Below are the code and all the weights of a small trained network. Each question names an input and a target symbol and asks about switching units off, where a switched-off unit gives its printed mean instead of its output.

import numpy as np


def w(rows, s, z=0):
    codes = np.array(rows[::2]) - 128.0
    scale = np.full(codes.shape[1], s)
    scale[-1] = z or s
    return codes * scale


def f(y):
    return y / 2 * (1 + np.tanh(0.7978845608 * (y + 0.044715 * y**3)))


def softmax(a):
    e = np.exp(a - a.max(-1, keepdims=True))
    return e / e.sum(-1, keepdims=True)


def log_softmax(a):
    a = a - a.max(-1, keepdims=True)
    return a - np.log(np.exp(a).sum(-1, keepdims=True))


def net(x, mask):
    ids = ['ΔΞΠΦΩαγεζλμστψ'.index(c) for c in x.split()]
    T = len(ids)
    res = E[ids] + P[:T]
    u = 0
    for l in range(2):
        q, k, v = (res @ M[l].T for M in (Q, K, V))
        z = softmax(np.where(np.tri(T) > 0, q @ k.T / 4**0.5, -1e9)) @ v
        res = res + np.where(mask[u], z, O[l][:, -1]) @ O[l][:, :-1]
        u += 1
        y = f(res @ A[l][:, :-1].T + A[l][:, -1])
        res = res + np.where(mask[u : u + 8], y, B[l][:, -1]) @ B[l][:, :-1]
        u += 8
    return log_softmax(res[-1] @ U[:, :-1].T + U[:, -1])


Q, K, V, O, A, B = {}, {}, {}, {}, {}, {}
E = w([
[144,113,94,186,178,53,120,128,64],'Δ',
[61,143,100,125,136,83,165,111,197],'Ξ',
[118,99,102,50,225,107,146,70,151],'Π',
[196,107,113,126,150,93,37,163,89],'Φ',
[141,106,74,115,193,48,102,167,90],'Ω',
[163,126,104,205,150,66,88,147,53],'α',
[126,81,158,87,131,148,66,70,208],'γ',
[105,70,110,117,125,79,68,133,243],'ε',
[206,122,154,173,169,146,52,81,86],'ζ',
[80,80,155,226,80,105,97,62,219],'λ',
[125,133,98,159,254,101,167,59,75],'μ',
[77,198,123,220,86,95,92,184,151],'σ',
[80,208,167,164,167,164,141,62,125],'τ',
[107,203,148,21,217,156,80,128,106],'ψ',
],0.0091)
P = w([
[171,104,224,104,130,15,164,124,173],'0',
[158,46,249,178,254,83,145,192,130],'1',
[140,143,172,83,97,35,160,108,145],'2',
[141,55,202,183,253,107,121,184,133],'3',
[126,159,131,100,96,42,131,80,142],'4',
[118,53,164,195,253,124,96,171,117],'5',
[108,172,101,108,88,53,106,64,135],'6',
[94,61,135,205,240,143,74,161,125],'7',
[88,177,75,117,78,67,85,48,134],'8',
[78,79,115,209,237,166,53,147,123],'9',
[71,196,55,114,81,88,66,36,133],'10',
[71,105,88,212,239,198,32,144,135],'11',
[60,240,51,147,89,112,40,35,135],'12',
[60,114,60,225,224,217,6,146,139],'13',
],0.0076)
Q[0] = w([
[90,201,170,87,21,123,191,114,181],'0.h1',
[44,206,113,178,186,20,12,77,107],'0.h1',
[70,58,118,215,188,200,128,208,130],'0.h1',
[93,103,148,185,210,116,18,86,214],'0.h1',
],0.011)
K[0] = w([
[247,94,151,86,109,66,201,129,62],'0.h1',
[78,142,2,98,82,162,33,23,103],'0.h1',
[67,123,124,154,241,210,44,156,134],'0.h1',
[25,185,27,152,135,170,60,101,70],'0.h1',
],0.0096)
V[0] = w([
[64,130,238,38,101,243,127,110,117],'0.h1',
[172,9,120,163,72,165,129,57,234],'0.h1',
[93,126,112,254,90,122,183,138,132],'0.h1',
[191,87,221,119,115,80,46,85,202],'0.h1',
],0.0069)
O[0] = w([
[3,33,77,214,97,119,177,202,54,3],'0.h1',
[221,203,67,118,133,182,211,212,66,63],'0.h1',
[252,84,91,58,205,233,150,152,253,117],'0.h1',
[170,202,74,188,130,40,197,134,120,247],'0.h1',
],0.006,0.0033)
A[0] = w([
[133,228,171,91,86,146,153,53,168,155],'0.n1',
[65,53,145,160,88,107,122,147,109,2],'0.n2',
[117,156,122,53,125,68,120,112,168,158],'0.n3',
[150,11,169,142,232,162,88,197,122,168],'0.n4',
[127,182,70,71,142,136,152,94,120,174],'0.n5',
[91,127,99,196,121,77,200,1,142,197],'0.n6',
[125,225,119,171,164,153,144,101,81,242],'0.n7',
[135,125,28,123,95,76,127,121,165,206],'0.n8',
],0.0087,0.0063)
B[0] = w([
[174,61,163,86,79,122,140,94,206,201],'0.n1',
[234,77,80,11,157,164,147,136,164,124],'0.n2',
[146,213,113,119,149,79,146,99,174,212],'0.n3',
[133,79,136,254,110,119,151,106,228,241],'0.n4',
[171,85,84,84,137,92,158,113,186,174],'0.n5',
[89,40,146,89,144,44,129,82,104,254],'0.n6',
[172,8,56,119,60,152,131,102,89,248],'0.n7',
[52,171,73,133,147,91,119,130,143,215],'0.n8',
],0.0078,0.0074)
Q[1] = w([
[129,22,2,225,241,144,2,85,219],'1.h1',
[80,85,106,176,45,92,24,115,191],'1.h1',
[121,98,129,73,113,125,162,70,204],'1.h1',
[175,106,86,105,70,126,67,89,116],'1.h1',
],0.0065)
K[1] = w([
[65,114,30,136,95,254,59,76,166],'1.h1',
[74,81,55,94,150,132,13,65,108],'1.h1',
[159,151,119,92,84,112,64,129,118],'1.h1',
[113,147,22,73,111,89,115,139,171],'1.h1',
],0.0061)
V[1] = w([
[75,136,172,123,2,174,72,165,161],'1.h1',
[196,103,107,138,17,178,21,164,81],'1.h1',
[116,199,92,95,222,130,83,191,89],'1.h1',
[182,68,141,81,190,182,168,76,76],'1.h1',
],0.0071)
O[1] = w([
[78,113,172,128,169,75,180,160,118,45],'1.h1',
[207,161,174,129,137,40,221,92,108,38],'1.h1',
[168,42,151,158,63,47,73,112,180,9],'1.h1',
[102,241,95,254,61,145,175,62,213,107],'1.h1',
],0.0075,0.012)
A[1] = w([
[105,120,129,193,115,160,70,30,203,223],'1.n1',
[61,73,229,172,215,175,113,154,194,132],'1.n2',
[139,118,122,137,8,7,128,84,184,86],'1.n3',
[152,178,124,78,254,59,174,59,144,201],'1.n4',
[71,241,78,146,159,7,185,123,136,254],'1.n5',
[169,195,114,181,157,215,191,161,205,19],'1.n6',
[39,202,47,218,99,191,128,191,73,166],'1.n7',
[85,18,133,179,183,123,86,160,37,220],'1.n8',
],0.007,0.0041)
B[1] = w([
[144,206,182,99,109,95,48,174,102,249],'1.n1',
[106,74,107,174,115,167,138,68,195,192],'1.n2',
[157,78,172,202,165,67,136,2,225,161],'1.n3',
[164,66,218,112,122,212,230,212,78,179],'1.n4',
[93,149,181,199,62,251,169,51,52,161],'1.n5',
[125,99,70,118,219,136,164,27,107,153],'1.n6',
[122,112,179,76,209,35,184,126,89,163],'1.n7',
[148,123,144,113,81,155,104,191,178,190],'1.n8',
],0.0085,0.016)
U = w([
[84,215,62,138,149,69,82,75,105,118],'Δ',
[173,119,34,141,104,240,163,113,193,62],'Ξ',
[101,52,32,166,87,133,163,94,81,128],'Π',
[135,254,140,161,72,160,92,127,164,75],'Φ',
[146,175,41,52,127,156,103,195,114,204],'Ω',
[166,58,176,45,177,126,172,219,59,252],'α',
[141,112,157,83,155,13,102,97,160,10],'γ',
[121,197,151,170,136,198,140,178,29,254],'ε',
[173,199,177,124,124,130,130,139,163,105],'ζ',
[60,82,200,210,62,80,102,134,92,127],'λ',
[103,39,191,159,195,35,199,78,128,68],'μ',
[155,36,5,51,179,68,163,121,117,146],'σ',
[175,160,199,124,117,121,153,141,154,113],'τ',
[138,124,153,183,88,158,170,105,116,93],'ψ',
],0.0086,0.0062)

Each question gives the input, a string of symbols that net reads in full, and the target symbol t.
The units are the heads (4 rows each of Q, K, V and O) and the neurons (one row each of A and B). Each row of codes is followed by its name. A weight is (code - 128) times the scale printed after its matrix; where a second scale follows, it is the last column's (O, A, B and U).
mask holds one flag per unit, layer by layer, with each layer's heads first. A switched-off unit (its flag False) gives its mean, the last column of its rows in O or B, instead of its output. The means were averaged over made-up inputs and are rounded, as every weight is.
A unit's drop is (log p(t) with every unit on - log p(t) with that unit switched off) / (log p(t) with every unit on - log p(t) with every unit switched off).
The circuit of an input: a set's keep is (log p(t) with only the set's units on - log p(t) with every unit switched off) / (log p(t) with every unit on - log p(t) with every unit switched off). Starting from the 12 units with the biggest drops (on a tie, the unit counted first), units are removed one at a time, each time the one whose removal leaves the highest keep (on an exact tie, the one counted first), for as long as the keep stays at least 0.8.
units of the circuit, in order: the units of the circuit, biggest drop first
unit that matters most: the unit with the biggest drop
top k neurons: the k neurons with the biggest drops, biggest first
top k neurons in layer l: the k neurons of layer l with the biggest drops, biggest first
input σ Φ σ, target α: units of the circuit, in order	(1.h1 0.n4)
input ε ψ α α σ ζ μ Φ μ γ ψ, target Φ: unit that matters most	1.h1
input γ Δ Ω, target Π: units of the circuit, in order	(0.h1 1.n1 1.n5)
input γ ε σ Ω Π Ξ Π ψ τ Ξ, target λ: units of the circuit, in order	(0.h1 1.n6)
input γ α σ τ Φ Ω Φ ε Π σ μ ζ ε, target Φ: units of the circuit, in order	(1.n5 0.n3 1.n1)
input μ Ω ζ λ Φ ψ γ Ω α γ γ λ, target σ: units of the circuit, in order	(0.h1 1.n6 1.n7 1.n5)
input Δ σ γ Φ, target Ξ: top 2 neurons	(0.n4 1.n2)
input ψ Π σ Ω λ α ε Ξ Ξ, target σ: top 2 neurons in layer 0	(0.n8 0.n4)
input ζ ψ μ ε γ, target Φ: units of the circuit, in order	(0.n7 1.n7 1.n1)
input Π μ Π Ξ ε Ω τ Ξ Π, target ε: units of the circuit, in order	(1.n5 1.n4 0.n3)
input ε γ σ α Π σ λ σ μ, target Ξ: units of the circuit, in order	(1.h1 0.n7 0.h1)
input γ Δ ε ε μ, target σ: top 2 neurons	(0.n8 0.n4)
input Ξ γ τ ε Δ Π ε Φ, target Ω: top 3 neurons	(1.n4 1.n3 1.n5)
input μ ψ ζ Ω, target λ: unit that matters most	0.h1
input Δ γ λ σ μ Ω, target Ξ: top 3 neurons	(0.n6 0.n4 1.n2)
input σ Π σ μ ε, target α: units of the circuit, in order	(1.h1 1.n4)
input ψ α ε, target λ: top 2 neurons in layer 1	(1.n5 1.n3)
input ζ ψ γ σ Ω α τ, target γ: top 4 neurons in layer 0	(0.n8 0.n4 0.n1 0.n3)
input γ α Ξ γ σ ψ Δ Δ ζ ψ σ λ σ Δ, target Ξ: top 3 neurons in layer 1	(1.n2 1.n8 1.n6)
input λ ψ ψ σ τ σ Φ γ σ σ Ω, target α: units of the circuit, in order	(1.n4 1.h1)
input σ σ ψ Ω Φ, target λ: units of the circuit, in order	(0.h1 1.n5 1.n6)
input Φ ζ γ ζ ψ, target Π: units of the circuit, in order	(0.h1 1.n1 0.n7)
input Π Ω σ Ξ α, target α: unit that matters most	1.n4
input Ω λ ε ζ σ Π, target Ξ: top 2 neurons in layer 0	(0.n4 0.n8)
